Below is a small trained network, with its code and all its weights. Each question gives an input and a target symbol and asks what happens when units are switched off, that is, made to give their printed mean instead of their output.

import numpy as np


def w(rows, s, z=0):
    codes = np.array(rows[::2]) - 128.0
    scale = np.full(codes.shape[1], s)
    scale[-1] = z or s
    return codes * scale


def f(y):
    return y / 2 * (1 + np.tanh(0.7978845608 * (y + 0.044715 * y**3)))


def softmax(a):
    e = np.exp(a - a.max(-1, keepdims=True))
    return e / e.sum(-1, keepdims=True)


def log_softmax(a):
    a = a - a.max(-1, keepdims=True)
    return a - np.log(np.exp(a).sum(-1, keepdims=True))


def net(x, mask):
    ids = ['ΛΣΨΩαβγδεζξτ'.index(c) for c in x.split()]
    T = len(ids)
    res = E[ids] + P[:T]
    u = 0
    for l in range(2):
        q, k, v = (res @ M[l].T for M in (Q, K, V))
        z = softmax(np.where(np.tri(T) > 0, q @ k.T / 3**0.5, -1e9)) @ v
        res = res + np.where(mask[u], z, O[l][:, -1]) @ O[l][:, :-1]
        u += 1
        y = f(res @ A[l][:, :-1].T + A[l][:, -1])
        res = res + np.where(mask[u : u + 4], y, B[l][:, -1]) @ B[l][:, :-1]
        u += 4
    return log_softmax(res[-1] @ U[:, :-1].T + U[:, -1])


Q, K, V, O, A, B = {}, {}, {}, {}, {}, {}
E = w([
[104,140,201],'Λ',
[183,130,248],'Σ',
[80,203,172],'Ψ',
[84,144,122],'Ω',
[106,178,42],'α',
[240,99,154],'β',
[128,137,140],'γ',
[117,193,39],'δ',
[144,179,48],'ε',
[42,58,49],'ζ',
[108,129,189],'ξ',
[238,227,117],'τ',
],0.016)
P = w([
[136,122,138],'0',
[59,252,91],'1',
[215,161,158],'2',
[147,38,38],'3',
[76,150,1],'4',
[222,101,77],'5',
[152,12,3],'6',
],0.0073)
Q[0] = w([
[22,69,249],'0.h0',
[99,7,95],'0.h0',
[234,135,145],'0.h0',
],0.018)
K[0] = w([
[57,104,251],'0.h0',
[96,11,147],'0.h0',
[239,132,97],'0.h0',
],0.021)
V[0] = w([
[3,76,87],'0.h0',
[103,139,162],'0.h0',
[56,181,88],'0.h0',
],0.0083)
O[0] = w([
[71,238,254,2],'0.h0',
[151,112,149,93],'0.h0',
[184,189,240,132],'0.h0',
],0.0097,0.0065)
A[0] = w([
[114,77,129,10],'0.n0',
[73,7,213,3],'0.n1',
[75,194,154,106],'0.n2',
[103,88,102,206],'0.n3',
],0.018,0.0047)
B[0] = w([
[69,126,47,165],'0.n0',
[152,252,98,140],'0.n1',
[103,96,79,243],'0.n2',
[154,158,204,254],'0.n3',
],0.026,0.0097)
Q[1] = w([
[120,121,169],'1.h0',
[142,141,141],'1.h0',
[125,119,7],'1.h0',
],0.018)
K[1] = w([
[180,124,80],'1.h0',
[124,129,137],'1.h0',
[4,154,216],'1.h0',
],0.013)
V[1] = w([
[33,177,141],'1.h0',
[128,95,98],'1.h0',
[28,139,248],'1.h0',
],0.0016)
O[1] = w([
[7,225,147,144],'1.h0',
[119,144,72,171],'1.h0',
[59,119,220,5],'1.h0',
],0.0016,0.0022)
A[1] = w([
[69,38,198,153],'1.n0',
[4,86,201,163],'1.n1',
[73,7,126,197],'1.n2',
[38,179,166,2],'1.n3',
],0.018,0.0092)
B[1] = w([
[30,74,131,159],'1.n0',
[255,128,65,197],'1.n1',
[83,150,174,253],'1.n2',
[133,113,159,149],'1.n3',
],0.039,0.015)
U = w([
[142,213,177,52],'Λ',
[150,231,90,8],'Σ',
[114,102,96,145],'Ψ',
[114,87,76,124],'Ω',
[110,169,156,112],'α',
[142,119,252,126],'β',
[145,49,175,161],'γ',
[109,162,66,146],'δ',
[144,170,117,202],'ε',
[159,138,34,95],'ζ',
[156,190,189,166],'ξ',
[213,96,196,146],'τ',
],0.014,0.012)

Each question gives the input, a string of symbols that net reads in full, and the target symbol t.
The units are the heads (3 rows each of Q, K, V and O) and the neurons (one row each of A and B). Each row of codes is followed by its name. A weight is (code - 128) times the scale printed after its matrix; where a second scale follows, it is the last column's (O, A, B and U).
mask holds one flag per unit, layer by layer, with each layer's heads first. A switched-off unit (its flag False) gives its mean, the last column of its rows in O or B, instead of its output. The means were averaged over made-up inputs and are rounded, as every weight is.
A unit's drop is (log p(t) with every unit on - log p(t) with that unit switched off) / (log p(t) with every unit on - log p(t) with every unit switched off).
The circuit of an input: a set's keep is (log p(t) with only the set's units on - log p(t) with every unit switched off) / (log p(t) with every unit on - log p(t) with every unit switched off). Starting from all 10 units, units are removed one at a time, each time the one whose removal leaves the highest keep (on an exact tie, the one counted first), for as long as the keep stays at least 0.8.
units of the circuit, in order: the units of the circuit, biggest drop first
most important unit: the unit with the biggest drop
top k neurons: the k neurons with the biggest drops, biggest first
top k neurons in layer l: the k neurons of layer l with the biggest drops, biggest first
input γ γ τ τ τ ζ, target τ: most important unit => 1.n1
input ξ δ τ Σ ζ, target γ: top 2 neurons in layer 0 => [0.n2, 0.n1]
input τ ζ δ, target τ: top 2 neurons => [1.n2, 0.n0]
input τ Ψ γ, target τ: units of the circuit, in order => [0.n3, 0.h0]
input τ τ Ψ, target τ: units of the circuit, in order => [1.n2, 0.n0]
input β τ ξ, target τ: top 2 neurons => [0.n2, 1.n2]
input τ Ω Σ Λ τ Ω, target τ: top 3 neurons => [0.n2, 1.n2, 0.n3]
input τ ε Λ, target τ: top 2 neurons in layer 0 => [0.n2, 0.n0]
input ε Ω δ τ γ Ω, target τ: units of the circuit, in order => [0.n2, 1.n2, 0.n0]
input ξ τ γ, target τ: units of the circuit, in order => [0.n2, 1.n2]
input δ δ β Ω, target Ω: top 3 neurons => [1.n1, 1.n0, 1.n2]
input τ β Ψ, target τ: units of the circuit, in order => [1.n2, 0.h0, 0.n2, 0.n3]
input ξ α τ δ τ δ, target τ: units of the circuit, in order => [0.n0, 0.n2, 0.h0]
input τ Ω β β Ω Ω, target β: top 2 neurons => [1.n1, 0.n1]
input ε ξ Λ γ γ τ γ, target γ: top 2 neurons => [0.n1, 1.n2]
input τ ξ β Σ, target Σ: top 4 neurons => [0.n1, 0.n3, 0.n0, 1.n2]
input τ Ψ β τ, target τ: top 4 neurons => [1.n2, 0.n3, 0.n2, 0.n0]
input τ γ τ γ Σ, target β: top 3 neurons => [0.n1, 1.n1, 0.n0]
input τ Ψ τ β γ Σ Σ, target Σ: top 4 neurons => [0.n1, 0.n0, 0.n3, 1.n2]
input τ τ Λ, target τ: most important unit => 0.n2
